Below are the code and all the weights of a small trained network. Each question names an input and a target symbol and asks about switching units off, where a switched-off unit gives its printed mean instead of its output.

import numpy as np


def w(rows, s, z=0):
    codes = np.array(rows[::2]) - 128.0
    scale = np.full(codes.shape[1], s)
    scale[-1] = z or s
    return codes * scale


def f(y):
    return np.maximum(y, 0)


def softmax(a):
    e = np.exp(a - a.max(-1, keepdims=True))
    return e / e.sum(-1, keepdims=True)


def log_softmax(a):
    a = a - a.max(-1, keepdims=True)
    return a - np.log(np.exp(a).sum(-1, keepdims=True))


def net(x, mask):
    ids = ['ΓΞβζλμτ'.index(c) for c in x.split()]
    T = len(ids)
    res = E[ids] + P[:T]
    u = 0
    for l in range(2):
        q, k, v = (res @ M[l].T for M in (Q, K, V))
        z = softmax(np.where(np.tri(T) > 0, q @ k.T / 2**0.5, -1e9)) @ v
        res = res + np.where(mask[u], z, O[l][:, -1]) @ O[l][:, :-1]
        u += 1
        y = f(res @ A[l][:, :-1].T + A[l][:, -1])
        res = res + np.where(mask[u : u + 12], y, B[l][:, -1]) @ B[l][:, :-1]
        u += 12
    return log_softmax(res[-1] @ U[:, :-1].T + U[:, -1])


Q, K, V, O, A, B = {}, {}, {}, {}, {}, {}
E = w([
[183,118,163],'Γ',
[193,157,68],'Ξ',
[174,100,162],'β',
[92,145,250],'ζ',
[189,40,46],'λ',
[126,217,158],'μ',
[105,177,26],'τ',
],0.017)
P = w([
[185,246,102],'0',
[161,165,173],'1',
[145,153,166],'2',
[135,145,155],'3',
[138,145,156],'4',
[137,142,146],'5',
[130,145,143],'6',
[140,138,139],'7',
[133,151,140],'8',
[136,147,133],'9',
[136,154,132],'10',
[146,152,145],'11',
],0.011)
Q[0] = w([
[210,183,255],'L0H1',
[216,94,127],'L0H1',
],0.0053)
K[0] = w([
[93,146,56],'L0H1',
[2,153,97],'L0H1',
],0.0096)
V[0] = w([
[66,179,2],'L0H1',
[26,216,137],'L0H1',
],0.0053)
O[0] = w([
[71,54,2,254],'L0H1',
[22,198,167,156],'L0H1',
],0.0077,0.00093)
A[0] = w([
[67,151,96,115],'L0N1',
[92,158,95,91],'L0N2',
[97,27,50,105],'L0N3',
[75,200,57,9],'L0N4',
[97,230,108,145],'L0N5',
[250,139,91,254],'L0N6',
[15,42,108,175],'L0N7',
[192,161,98,27],'L0N8',
[239,79,139,36],'L0N9',
[181,253,158,168],'L0N10',
[193,138,210,180],'L0N11',
[79,71,80,125],'L0N12',
],0.011,0.0045)
B[0] = w([
[138,28,236,142],'L0N1',
[202,9,156,142],'L0N2',
[176,166,164,151],'L0N3',
[253,156,114,156],'L0N4',
[96,33,9,186],'L0N5',
[138,166,39,252],'L0N6',
[158,25,105,139],'L0N7',
[207,103,123,157],'L0N8',
[185,206,195,173],'L0N9',
[60,141,102,229],'L0N10',
[131,211,56,197],'L0N11',
[47,114,197,138],'L0N12',
],0.0048,0.012)
Q[1] = w([
[159,13,42],'L1H1',
[67,48,252],'L1H1',
],0.012)
K[1] = w([
[255,78,88],'L1H1',
[57,224,238],'L1H1',
],0.0068)
V[1] = w([
[158,66,75],'L1H1',
[143,2,165],'L1H1',
],0.0069)
O[1] = w([
[198,42,77,214],'L1H1',
[174,162,254,2],'L1H1',
],0.0075,0.0083)
A[1] = w([
[195,224,153,71],'L1N1',
[111,250,100,3],'L1N2',
[92,153,30,52],'L1N3',
[82,44,96,108],'L1N4',
[195,64,174,210],'L1N5',
[207,91,186,85],'L1N6',
[143,72,201,177],'L1N7',
[204,75,86,44],'L1N8',
[108,132,30,176],'L1N9',
[150,104,70,8],'L1N10',
[179,95,218,126],'L1N11',
[190,49,2,54],'L1N12',
],0.0072,0.0045)
B[1] = w([
[205,131,104,136],'L1N1',
[215,184,119,148],'L1N2',
[122,113,210,193],'L1N3',
[164,87,106,147],'L1N4',
[182,96,1,146],'L1N5',
[49,169,156,134],'L1N6',
[229,208,134,132],'L1N7',
[81,152,241,182],'L1N8',
[57,162,141,222],'L1N9',
[124,145,195,167],'L1N10',
[175,120,92,130],'L1N11',
[137,99,181,254],'L1N12',
],0.0068,0.02)
U = w([
[136,153,65,73],'Γ',
[124,131,218,81],'Ξ',
[133,135,47,162],'β',
[104,194,179,24],'ζ',
[217,107,184,11],'λ',
[46,117,2,250],'μ',
[23,10,176,227],'τ',
],0.0062,0.0026)

Each question gives the input, a string of symbols that net reads in full, and the target symbol t.
The units are the heads (2 rows each of Q, K, V and O) and the neurons (one row each of A and B). Each row of codes is followed by its name. A weight is (code - 128) times the scale printed after its matrix; where a second scale follows, it is the last column's (O, A, B and U).
mask holds one flag per unit, layer by layer, with each layer's heads first. A switched-off unit (its flag False) gives its mean, the last column of its rows in O or B, instead of its output. The means were averaged over made-up inputs and are rounded, as every weight is.
A unit's drop is (log p(t) with every unit on - log p(t) with that unit switched off) / (log p(t) with every unit on - log p(t) with every unit switched off).
most important unit: the unit with the biggest drop
top k neurons: the k neurons with the biggest drops, biggest first
k most important neurons of layer l: the k neurons of layer l with the biggest drops, biggest first
drop of u: that unit's drop, to one decimal
input ζ λ τ τ μ ζ, target μ: top 2 neurons : [L1N12; L1N8]
input β ζ Ξ Ξ λ, target λ: most important unit : L0N10
input Ξ Γ Γ ζ β Γ ζ ζ λ μ τ μ, target τ: 3 most important neurons of layer 0 : [L0N5; L0N6; L0N9]
input Ξ ζ τ ζ μ ζ μ, target τ: 2 most important neurons of layer 0 : [L0N5; L0N9]
input τ τ Ξ Ξ Γ λ Γ β μ Ξ τ τ, target λ: top 2 neurons : [L0N2; L0N1]
input β Ξ μ Ξ Γ μ μ Γ, target μ: 2 most important neurons of layer 1 : [L1N8; L1N12]
input ζ Ξ ζ Ξ Ξ μ β, target μ: top 2 neurons : [L1N8; L1N12]
input τ τ Ξ Γ Ξ ζ μ Ξ, target λ: 3 most important neurons of layer 0 : [L0N2; L0N5; L0N1]
input Ξ λ ζ Ξ Ξ λ Ξ ζ λ μ τ, target τ: top 2 neurons : [L0N5; L1N12]
input ζ τ Ξ Ξ λ Γ ζ Ξ Ξ ζ Ξ ζ, target μ: 2 most important neurons of layer 0 : [L0N11; L0N10]
input Ξ Ξ Ξ Ξ, target τ: 2 most important neurons of layer 0 : [L0N6; L0N4]
input ζ Ξ μ μ Γ β, target μ: 3 most important neurons of layer 1 : [L1N12; L1N8; L1N10]
input β Ξ Ξ Ξ β ζ μ, target μ: 2 most important neurons of layer 1 : [L1N8; L1N12]
input ζ β Γ μ Ξ β Ξ β Ξ Γ β τ, target τ: most important unit : L0N5
input τ τ Ξ μ Ξ τ, target λ: drop of L0N4 : 0.3
input Ξ ζ λ ζ τ Ξ Ξ, target τ: drop of L0N6 : 0.1
input Ξ Ξ Ξ Ξ μ τ Ξ Γ μ Ξ λ, target τ: drop of L0N6 : 0.3
